Below is a small trained network, with its code and all its weights. Each question gives an input and a class and asks what happens when units are switched off, that is, made to give their printed mean instead of their output.

import numpy as np


def w(rows, s, z=0):
    codes = np.array(rows[::2]) - 128.0
    scale = np.full(codes.shape[1], s)
    scale[-1] = z or s
    return codes * scale


def norm(h):
    return h / np.sqrt((h * h).mean(-1, keepdims=True) + 1e-5)


def f(y):
    return y / 2 * (1 + np.tanh(0.7978845608 * (y + 0.044715 * y**3)))


def log_softmax(a):
    a = a - a.max(-1, keepdims=True)
    return a - np.log(np.exp(a).sum(-1, keepdims=True))


def net(x, mask):
    res = np.array(x, float).reshape(1, 6) / 4 @ E
    u = 0
    for l in range(2):
        y = f(norm(res) @ A[l][:, :-1].T + A[l][:, -1])
        res = res + np.where(mask[u : u + 15], y, B[l][:, -1]) @ B[l][:, :-1]
        u += 15
    return log_softmax(norm(res)[-1] @ U[:, :-1].T + U[:, -1])


A, B = {}, {}
E = w([
[29,240,123],'x0',
[161,22,68],'x1',
[132,182,97],'x2',
[58,100,254],'x3',
[234,200,103],'x4',
[194,55,117],'x5',
],0.0051)
A[0] = w([
[52,133,7,39],'L0N1',
[215,57,141,61],'L0N2',
[196,246,94,164],'L0N3',
[121,96,40,120],'L0N4',
[73,89,12,82],'L0N5',
[76,59,213,242],'L0N6',
[121,227,77,146],'L0N7',
[31,193,215,159],'L0N8',
[107,237,28,233],'L0N9',
[166,96,115,2],'L0N10',
[217,136,102,83],'L0N11',
[240,155,49,85],'L0N12',
[59,161,160,111],'L0N13',
[101,40,119,171],'L0N14',
[176,172,186,129],'L0N15',
],0.011,0.0031)
B[0] = w([
[145,188,147,168],'L0N1',
[131,84,148,190],'L0N2',
[135,117,1,236],'L0N3',
[152,134,159,165],'L0N4',
[181,210,164,172],'L0N5',
[122,84,66,227],'L0N6',
[147,90,83,204],'L0N7',
[66,68,107,247],'L0N8',
[158,115,78,254],'L0N9',
[67,62,206,127],'L0N10',
[107,89,104,176],'L0N11',
[140,60,95,220],'L0N12',
[100,99,123,174],'L0N13',
[164,98,135,186],'L0N14',
[87,207,26,163],'L0N15',
],0.0091,0.0065)
A[1] = w([
[93,162,128,78],'L1N1',
[57,145,144,139],'L1N2',
[172,67,42,125],'L1N3',
[144,218,97,238],'L1N4',
[171,9,129,76],'L1N5',
[206,219,158,197],'L1N6',
[132,134,96,11],'L1N7',
[135,85,115,122],'L1N8',
[115,112,146,105],'L1N9',
[125,136,174,96],'L1N10',
[101,92,154,85],'L1N11',
[165,87,118,211],'L1N12',
[100,101,46,39],'L1N13',
[136,125,216,250],'L1N14',
[65,90,56,121],'L1N15',
],0.014,0.002)
B[1] = w([
[149,150,146,125],'L1N1',
[132,101,200,139],'L1N2',
[48,146,154,249],'L1N3',
[128,145,255,156],'L1N4',
[181,158,179,216],'L1N5',
[161,248,219,140],'L1N6',
[99,166,106,136],'L1N7',
[167,171,122,162],'L1N8',
[104,127,143,127],'L1N9',
[162,177,33,118],'L1N10',
[112,170,120,138],'L1N11',
[153,161,175,175],'L1N12',
[111,205,112,208],'L1N13',
[184,96,40,130],'L1N14',
[144,205,178,224],'L1N15',
],0.0064,0.012)
U = w([
[140,188,182,72],'0',
[6,70,161,122],'1',
[151,48,186,166],'2',
[48,166,121,62],'3',
[138,100,76,96],'4',
[82,134,136,255],'5',
[80,178,133,38],'6',
[110,148,81,158],'7',
],0.021,0.008)

Each question gives the input, the list of numbers given to net, and the class t.
The units are the neurons (one row each of A and B). Each row of codes is followed by its name. A weight is (code - 128) times the scale printed after its matrix; where a second scale follows, it is the last column's (A, B and U).
mask holds one flag per neuron, layer by layer. A switched-off neuron (its flag False) gives its mean, the last column of its row in B, instead of its output. The means were averaged over made-up inputs and are rounded, as every weight is.
A unit's drop is (log p(t) with every unit on - log p(t) with that unit switched off) / (log p(t) with every unit on - log p(t) with every unit switched off).
The circuit of an input: a set's keep is (log p(t) with only the set's units on - log p(t) with every unit switched off) / (log p(t) with every unit on - log p(t) with every unit switched off). Starting from the 12 units with the biggest drops (on a tie, the unit counted first), units are removed one at a time, each time the one whose removal leaves the highest keep (on an exact tie, the one counted first), for as long as the keep stays at least 0.8.
circuit, biggest first: the units of the circuit, biggest drop first
unit that matters most: the unit with the biggest drop
top k neurons: the k neurons with the biggest drops, biggest first
top k neurons in layer l: the k neurons of layer l with the biggest drops, biggest first
drop of u: that unit's drop, to one decimal
input [8,-1,-6,3,1,-2], class 1: circuit, biggest first => (L0N8)
input [5,7,0,2,-7,1], class 0: top 2 neurons in layer 0 => (L0N5, L0N3)
input [6,-5,-6,5,2,0], class 1: top 2 neurons in layer 0 => (L0N8, L0N3)
input [2,8,-1,-8,-8,3], class 0: top 2 neurons => (L0N5, L1N6)
input [2,1,6,7,-2,-5], class 1: top 2 neurons => (L0N8, L0N3)
input [7,7,-1,-2,-2,-8], class 0: top 2 neurons in layer 1 => (L1N4, L1N3)
input [0,1,-5,0,-5,3], class 2: top 2 neurons => (L0N14, L0N15)
input [8,2,2,-8,-4,8], class 0: top 2 neurons in layer 0 => (L0N5, L0N1)
input [-2,-5,-5,2,6,6], class 6: top 2 neurons in layer 0 => (L0N15, L0N9)
input [-6,-2,-8,2,-7,-1], class 2: top 2 neurons => (L1N5, L0N14)
input [3,-7,0,3,1,0], class 1: top 2 neurons in layer 1 => (L1N5, L1N2)
input [6,-3,0,8,1,-1], class 1: drop of L0N8 => 0.2
input [-5,1,0,-2,3,4], class 2: drop of L0N3 => 0.0
input [6,-8,-3,8,-2,-2], class 1: drop of L0N3 => 0.1
input [-3,8,-5,-8,6,-2], class 2: unit that matters most => L0N15
